Below are the code and all the weights of a small trained network. Each question names an input and a class and asks about switching units off, where a switched-off unit gives its printed mean instead of its output.

import numpy as np


def w(rows, s, z=0):
    codes = np.array(rows[::2]) - 128.0
    scale = np.full(codes.shape[1], s)
    scale[-1] = z or s
    return codes * scale


def norm(h):
    return h / np.sqrt((h * h).mean(-1, keepdims=True) + 1e-5)


def f(y):
    return y / 2 * (1 + np.tanh(0.7978845608 * (y + 0.044715 * y**3)))


def log_softmax(a):
    a = a - a.max(-1, keepdims=True)
    return a - np.log(np.exp(a).sum(-1, keepdims=True))


def net(x, mask):
    res = np.array(x, float).reshape(1, 4) / 4 @ E
    u = 0
    for l in range(3):
        y = f(norm(res) @ A[l][:, :-1].T + A[l][:, -1])
        res = res + np.where(mask[u : u + 13], y, B[l][:, -1]) @ B[l][:, :-1]
        u += 13
    return log_softmax(norm(res)[-1] @ U[:, :-1].T + U[:, -1])


A, B = {}, {}
E = w([
[254,138,139,77],'x0',
[108,62,48,68],'x1',
[102,179,130,87],'x2',
[113,91,175,96],'x3',
],0.006)
A[0] = w([
[71,85,75,106,108],'L0N1',
[193,8,124,235,107],'L0N2',
[148,146,249,171,2],'L0N3',
[142,153,66,189,52],'L0N4',
[91,47,255,78,89],'L0N5',
[81,206,132,58,69],'L0N6',
[166,18,139,224,56],'L0N7',
[82,231,126,18,33],'L0N8',
[178,188,4,208,18],'L0N9',
[167,113,139,107,99],'L0N10',
[162,93,100,88,60],'L0N11',
[123,40,236,54,65],'L0N12',
[128,128,128,128,128],'L0N13',
],0.0083,0.0036)
B[0] = w([
[138,93,178,162,215],'L0N1',
[73,231,178,15,254],'L0N2',
[183,136,146,190,205],'L0N3',
[69,157,64,141,128],'L0N4',
[78,241,2,196,214],'L0N5',
[74,156,154,88,156],'L0N6',
[31,198,176,31,188],'L0N7',
[82,183,193,56,186],'L0N8',
[143,197,33,151,190],'L0N9',
[172,146,139,123,152],'L0N10',
[163,106,157,142,164],'L0N11',
[192,204,2,134,208],'L0N12',
[128,128,128,128,128],'L0N13',
],0.007,0.0025)
A[1] = w([
[189,148,111,139,117],'L1N1',
[95,38,52,27,107],'L1N2',
[149,17,31,88,79],'L1N3',
[211,153,150,96,55],'L1N4',
[203,104,164,87,78],'L1N5',
[77,170,150,48,2],'L1N6',
[96,31,38,23,102],'L1N7',
[105,143,176,71,69],'L1N8',
[113,167,220,255,95],'L1N9',
[87,172,36,148,68],'L1N10',
[254,124,136,123,94],'L1N11',
[42,59,178,229,128],'L1N12',
[137,115,129,130,114],'L1N13',
],0.0075,0.0039)
B[1] = w([
[79,83,121,128,177],'L1N1',
[117,209,223,205,239],'L1N2',
[114,117,172,191,195],'L1N3',
[83,103,104,107,186],'L1N4',
[107,72,111,89,164],'L1N5',
[151,155,155,89,148],'L1N6',
[158,177,198,255,251],'L1N7',
[123,124,160,101,137],'L1N8',
[104,59,169,185,223],'L1N9',
[145,116,74,145,179],'L1N10',
[71,45,89,104,238],'L1N11',
[75,55,98,30,201],'L1N12',
[137,130,132,128,112],'L1N13',
],0.0068,0.0029)
A[2] = w([
[101,205,187,52,24],'L2N1',
[205,119,121,88,39],'L2N2',
[90,64,173,86,155],'L2N3',
[154,189,51,143,29],'L2N4',
[254,125,142,98,179],'L2N5',
[133,133,210,144,152],'L2N6',
[109,53,115,87,253],'L2N7',
[70,105,106,139,171],'L2N8',
[144,193,43,147,46],'L2N9',
[168,125,200,214,25],'L2N10',
[238,87,125,74,65],'L2N11',
[241,134,148,127,156],'L2N12',
[156,133,99,142,66],'L2N13',
],0.0099,0.0032)
B[2] = w([
[217,156,187,106,237],'L2N1',
[2,129,113,136,153],'L2N2',
[176,133,69,127,203],'L2N3',
[168,143,83,207,184],'L2N4',
[34,141,124,126,254],'L2N5',
[188,78,149,139,235],'L2N6',
[175,82,72,60,219],'L2N7',
[174,149,85,45,185],'L2N8',
[197,150,87,211,200],'L2N9',
[150,38,175,197,230],'L2N10',
[20,117,114,91,211],'L2N11',
[59,133,119,139,225],'L2N12',
[131,148,130,138,116],'L2N13',
],0.0079,0.0033)
U = w([
[38,36,55,61,254],'0',
[139,29,227,251,154],'1',
[130,219,24,219,98],'2',
[147,205,223,61,84],'3',
[250,106,88,109,40],'4',
],0.013,0.0024)

Each question gives the input, the list of numbers given to net, and the class t.
The units are the neurons (one row each of A and B). Each row of codes is followed by its name. A weight is (code - 128) times the scale printed after its matrix; where a second scale follows, it is the last column's (A, B and U).
mask holds one flag per neuron, layer by layer. A switched-off neuron (its flag False) gives its mean, the last column of its row in B, instead of its output. The means were averaged over made-up inputs and are rounded, as every weight is.
A unit's drop is (log p(t) with every unit on - log p(t) with that unit switched off) / (log p(t) with every unit on - log p(t) with every unit switched off).
The circuit of an input: a set's keep is (log p(t) with only the set's units on - log p(t) with every unit switched off) / (log p(t) with every unit on - log p(t) with every unit switched off). Starting from the 12 units with the biggest drops (on a tie, the unit counted first), units are removed one at a time, each time the one whose removal leaves the highest keep (on an exact tie, the one counted first), for as long as the keep stays at least 0.8.
circuit, biggest first: the units of the circuit, biggest drop first
most important unit: the unit with the biggest drop
k most important neurons: the k neurons with the biggest drops, biggest first
k most important neurons of layer l: the k neurons of layer l with the biggest drops, biggest first
drop when u is switched off: that unit's drop, to one decimal
input [3,-1,-8,5], class 3: circuit, biggest first => L0N2
input [-7,2,-3,-6], class 0: 2 most important neurons => L1N12, L0N12
input [6,-6,-2,-4], class 0: 3 most important neurons of layer 1 => L1N7, L1N2, L1N11
input [3,-8,8,7], class 1: circuit, biggest first => L0N2, L2N10
input [1,6,-6,5], class 1: 3 most important neurons => L1N7, L0N8, L1N2
input [-8,-4,3,-7], class 0: 2 most important neurons of layer 0 => L0N5, L0N12
input [-5,6,3,-4], class 1: circuit, biggest first => L1N7, L1N2, L0N5
input [-3,-8,6,4], class 1: circuit, biggest first => L1N9, L0N2
input [5,2,-6,8], class 2: 2 most important neurons of layer 0 => L0N12, L0N5
input [5,2,7,7], class 2: 2 most important neurons => L0N12, L0N5
input [-4,-6,1,-4], class 1: 2 most important neurons => L1N9, L1N11
input [1,4,4,6], class 2: 2 most important neurons => L0N5, L0N12
input [1,6,-7,2], class 3: 2 most important neurons => L0N2, L0N7
input [-7,5,8,4], class 3: most important unit => L0N8
input [8,-8,6,-8], class 0: 3 most important neurons of layer 0 => L0N5, L0N2, L0N12
input [-3,3,-7,-5], class 3: 2 most important neurons => L0N2, L0N7
input [5,7,0,6], class 1: 3 most important neurons => L1N7, L1N2, L1N3
input [7,-8,6,-1], class 1: 2 most important neurons of layer 0 => L0N12, L0N2
input [-5,4,-8,-1], class 3: 2 most important neurons of layer 0 => L0N2, L0N7
input [-1,5,3,7], class 2: most important unit => L0N5
input [1,5,-4,6], class 2: drop when L0N12 is switched off => 0.6
input [-4,0,-8,7], class 3: drop when L0N2 is switched off => 0.9
input [-5,-1,0,3], class 0: drop when L0N10 is switched off => 0.0
input [7,-3,7,8], class 2: 2 most important neurons of layer 1 => L1N12, L1N9
input [4,8,2,-8], class 1: 2 most important neurons of layer 0 => L0N12, L0N5
